Here is a tiny trained network, its code and every weight. The questions are about switching its units off for an input and a target symbol, where a switched-off unit gives its printed mean instead of its output.

import numpy as np


def w(rows, s, z=0):
    codes = np.array(rows[::2]) - 128.0
    scale = np.full(codes.shape[1], s)
    scale[-1] = z or s
    return codes * scale


def norm(h):
    return h / np.sqrt((h * h).mean(-1, keepdims=True) + 1e-5)


def f(y):
    return np.maximum(y, 0)


def softmax(a):
    e = np.exp(a - a.max(-1, keepdims=True))
    return e / e.sum(-1, keepdims=True)


def log_softmax(a):
    a = a - a.max(-1, keepdims=True)
    return a - np.log(np.exp(a).sum(-1, keepdims=True))


def net(x, mask):
    ids = ['βγδεμστ'.index(c) for c in x.split()]
    T = len(ids)
    res = E[ids] + P[:T]
    u = 0
    for l in range(2):
        r = norm(res)
        for j in range(3):
            rows = slice(2 * j, 2 * j + 2)
            q, k, v = (r @ M[l][rows].T for M in (Q, K, V))
            z = softmax(np.where(np.tri(T) > 0, q @ k.T / 2**0.5, -1e9)) @ v
            o = O[l][rows]
            res = res + np.where(mask[u + j], z, o[:, -1]) @ o[:, :-1]
        u += 3
        y = f(norm(res) @ A[l][:, :-1].T + A[l][:, -1])
        res = res + np.where(mask[u : u + 4], y, B[l][:, -1]) @ B[l][:, :-1]
        u += 4
    return log_softmax(norm(res)[-1] @ U[:, :-1].T + U[:, -1])


Q, K, V, O, A, B = {}, {}, {}, {}, {}, {}
E = w([
[18,57,162,105,156,64,76],'β',
[179,81,79,151,76,85,59],'γ',
[241,126,143,163,217,144,106],'δ',
[121,94,159,160,125,126,24],'ε',
[140,229,101,147,36,87,155],'μ',
[119,253,51,47,114,27,134],'σ',
[135,225,96,246,166,45,67],'τ',
],0.016)
P = w([
[157,115,188,110,1,128,209],'0',
[125,192,75,78,94,187,146],'1',
[141,181,97,72,103,160,150],'2',
[159,154,92,88,110,161,111],'3',
[171,139,82,97,123,140,105],'4',
[184,127,79,109,124,111,82],'5',
[199,135,64,104,127,93,54],'6',
],0.0081)
Q[0] = w([
[188,107,19,112,170,159,98],'L0H0',
[177,36,138,206,14,154,109],'L0H0',
[109,148,175,108,116,105,206],'L0H1',
[154,255,139,100,121,86,199],'L0H1',
[19,81,189,88,62,229,159],'L0H2',
[73,102,215,158,108,192,248],'L0H2',
],0.0084)
K[0] = w([
[213,75,91,152,120,151,122],'L0H0',
[103,62,130,124,56,86,107],'L0H0',
[182,140,172,71,140,184,175],'L0H1',
[224,124,177,183,212,161,124],'L0H1',
[179,128,127,51,14,255,168],'L0H2',
[159,173,177,71,28,170,137],'L0H2',
],0.0099)
V[0] = w([
[158,144,176,138,144,255,180],'L0H0',
[127,140,106,152,201,89,179],'L0H0',
[174,153,155,58,111,125,93],'L0H1',
[40,91,95,146,69,27,86],'L0H1',
[79,162,60,186,133,123,148],'L0H2',
[124,95,113,73,113,153,122],'L0H2',
],0.0086)
O[0] = w([
[195,85,114,113,229,92,146,2],'L0H0',
[150,2,174,78,177,126,95,47],'L0H0',
[192,174,63,133,115,150,169,186],'L0H1',
[121,107,72,196,192,51,121,247],'L0H1',
[219,117,193,177,69,74,76,136],'L0H2',
[118,65,55,67,67,55,105,94],'L0H2',
],0.0083,0.0062)
A[0] = w([
[49,48,108,84,229,5,149,98],'L0N0',
[168,35,184,188,2,178,53,126],'L0N1',
[127,86,162,90,200,68,132,46],'L0N2',
[111,50,151,72,153,126,108,3],'L0N3',
],0.0057,0.0018)
B[0] = w([
[216,78,115,158,83,68,118,229],'L0N0',
[91,182,103,89,176,100,98,250],'L0N1',
[89,43,200,128,65,157,90,153],'L0N2',
[254,181,140,28,136,103,88,135],'L0N3',
],0.009,0.0025)
Q[1] = w([
[86,183,251,128,96,105,151],'L1H0',
[101,95,145,150,137,183,121],'L1H0',
[88,133,153,66,64,200,216],'L1H1',
[99,114,73,113,86,112,154],'L1H1',
[48,120,125,96,53,86,147],'L1H2',
[136,180,80,143,115,111,48],'L1H2',
],0.013)
K[1] = w([
[135,160,189,127,72,155,93],'L1H0',
[97,141,111,117,55,129,152],'L1H0',
[72,207,123,116,54,61,124],'L1H1',
[102,121,95,75,168,53,124],'L1H1',
[104,154,144,110,148,5,90],'L1H2',
[190,64,137,144,206,154,130],'L1H2',
],0.013)
V[1] = w([
[169,129,69,132,159,94,48],'L1H0',
[65,160,97,102,40,30,147],'L1H0',
[35,108,105,86,104,69,41],'L1H1',
[2,141,112,108,123,242,133],'L1H1',
[146,166,42,190,90,129,81],'L1H2',
[200,165,109,132,132,187,140],'L1H2',
],0.0086)
O[1] = w([
[86,138,117,83,99,39,140,232],'L1H0',
[43,93,182,104,174,151,185,209],'L1H0',
[106,255,191,164,30,61,164,89],'L1H1',
[177,116,202,77,97,92,28,22],'L1H1',
[210,46,142,86,206,246,158,254],'L1H2',
[57,207,119,43,220,140,228,180],'L1H2',
],0.0077,0.0062)
A[1] = w([
[72,78,146,114,79,188,135,150],'L1N0',
[134,171,64,151,123,131,227,177],'L1N1',
[241,219,132,172,140,104,70,83],'L1N2',
[195,46,137,54,254,133,222,5],'L1N3',
],0.0084,0.0021)
B[1] = w([
[120,173,120,85,78,108,34,159],'L1N0',
[163,26,162,150,162,115,88,254],'L1N1',
[117,46,202,182,213,76,66,196],'L1N2',
[113,186,131,172,3,95,150,194],'L1N3',
],0.011,0.0078)
U = w([
[133,12,97,89,78,151,91,15],'β',
[88,173,72,174,58,31,117,150],'γ',
[177,129,84,158,119,180,230,254],'δ',
[29,134,120,59,202,97,193,208],'ε',
[83,178,125,109,108,208,83,234],'μ',
[186,160,116,89,145,92,126,68],'σ',
[146,120,221,179,207,113,82,33],'τ',
],0.011,0.0033)

Each question gives the input, a string of symbols that net reads in full, and the target symbol t.
The units are the heads (2 rows each of Q, K, V and O) and the neurons (one row each of A and B). Each row of codes is followed by its name. A weight is (code - 128) times the scale printed after its matrix; where a second scale follows, it is the last column's (O, A, B and U).
mask holds one flag per unit, layer by layer, with each layer's heads first. A switched-off unit (its flag False) gives its mean, the last column of its rows in O or B, instead of its output. The means were averaged over made-up inputs and are rounded, as every weight is.
A unit's drop is (log p(t) with every unit on - log p(t) with that unit switched off) / (log p(t) with every unit on - log p(t) with every unit switched off).
The circuit of an input: a set's keep is (log p(t) with only the set's units on - log p(t) with every unit switched off) / (log p(t) with every unit on - log p(t) with every unit switched off). Starting from the 12 units with the biggest drops (on a tie, the unit counted first), units are removed one at a time, each time the one whose removal leaves the highest keep (on an exact tie, the one counted first), for as long as the keep stays at least 0.8.
units of the circuit, in order: the units of the circuit, biggest drop first
k most important neurons: the k neurons with the biggest drops, biggest first
top k neurons in layer l: the k neurons of layer l with the biggest drops, biggest first
which heads matter: for each layer, one digit per head in row order, 1 if its drop is at least 0.15 and else 0, layers parted by /
drop of u: that unit's drop, to one decimal
input σ ε σ ε β, target γ: units of the circuit, in order => (L1H1)
input γ δ ε σ τ σ σ, target σ: units of the circuit, in order => (L0H0 L0H1)
input γ γ γ δ γ, target δ: which heads matter => 010 / 011
input ε μ δ δ τ σ, target τ: units of the circuit, in order => (L0H2 L1N2)
input τ σ δ γ γ ε, target ε: which heads matter => 000 / 011
input ε ε δ, target δ: units of the circuit, in order => (L1N3 L1H1)
input γ δ σ σ, target σ: which heads matter => 110 / 100
input τ γ σ, target τ: which heads matter => 001 / 000
input σ γ β ε, target γ: which heads matter => 001 / 010
input γ ε γ μ, target δ: which heads matter => 000 / 101
input γ δ β, target β: which heads matter => 000 / 010
input δ σ ε δ, target σ: which heads matter => 011 / 111
input ε τ τ γ μ γ β, target γ: top 2 neurons in layer 1 => (L1N1 L1N2)
input δ γ δ, target σ: which heads matter => 111 / 111
input σ ε β ε β δ δ, target γ: units of the circuit, in order => (L1N3)
input ε ε ε, target μ: which heads matter => 101 / 111
input γ ε τ μ δ, target δ: units of the circuit, in order => (L1N3 L1H2)
input γ β τ μ, target τ: 2 most important neurons => (L1N2 L1N3)
input ε τ δ μ, target μ: drop of L0H1 => 1.1
input γ τ γ ε γ γ, target τ: drop of L0H2 => 0.3
input β τ γ, target τ: drop of L0H2 => 1.0
input σ γ μ ε δ τ, target τ: units of the circuit, in order => (L1N2)
input γ γ γ β ε, target γ: drop of L1H1 => 0.6
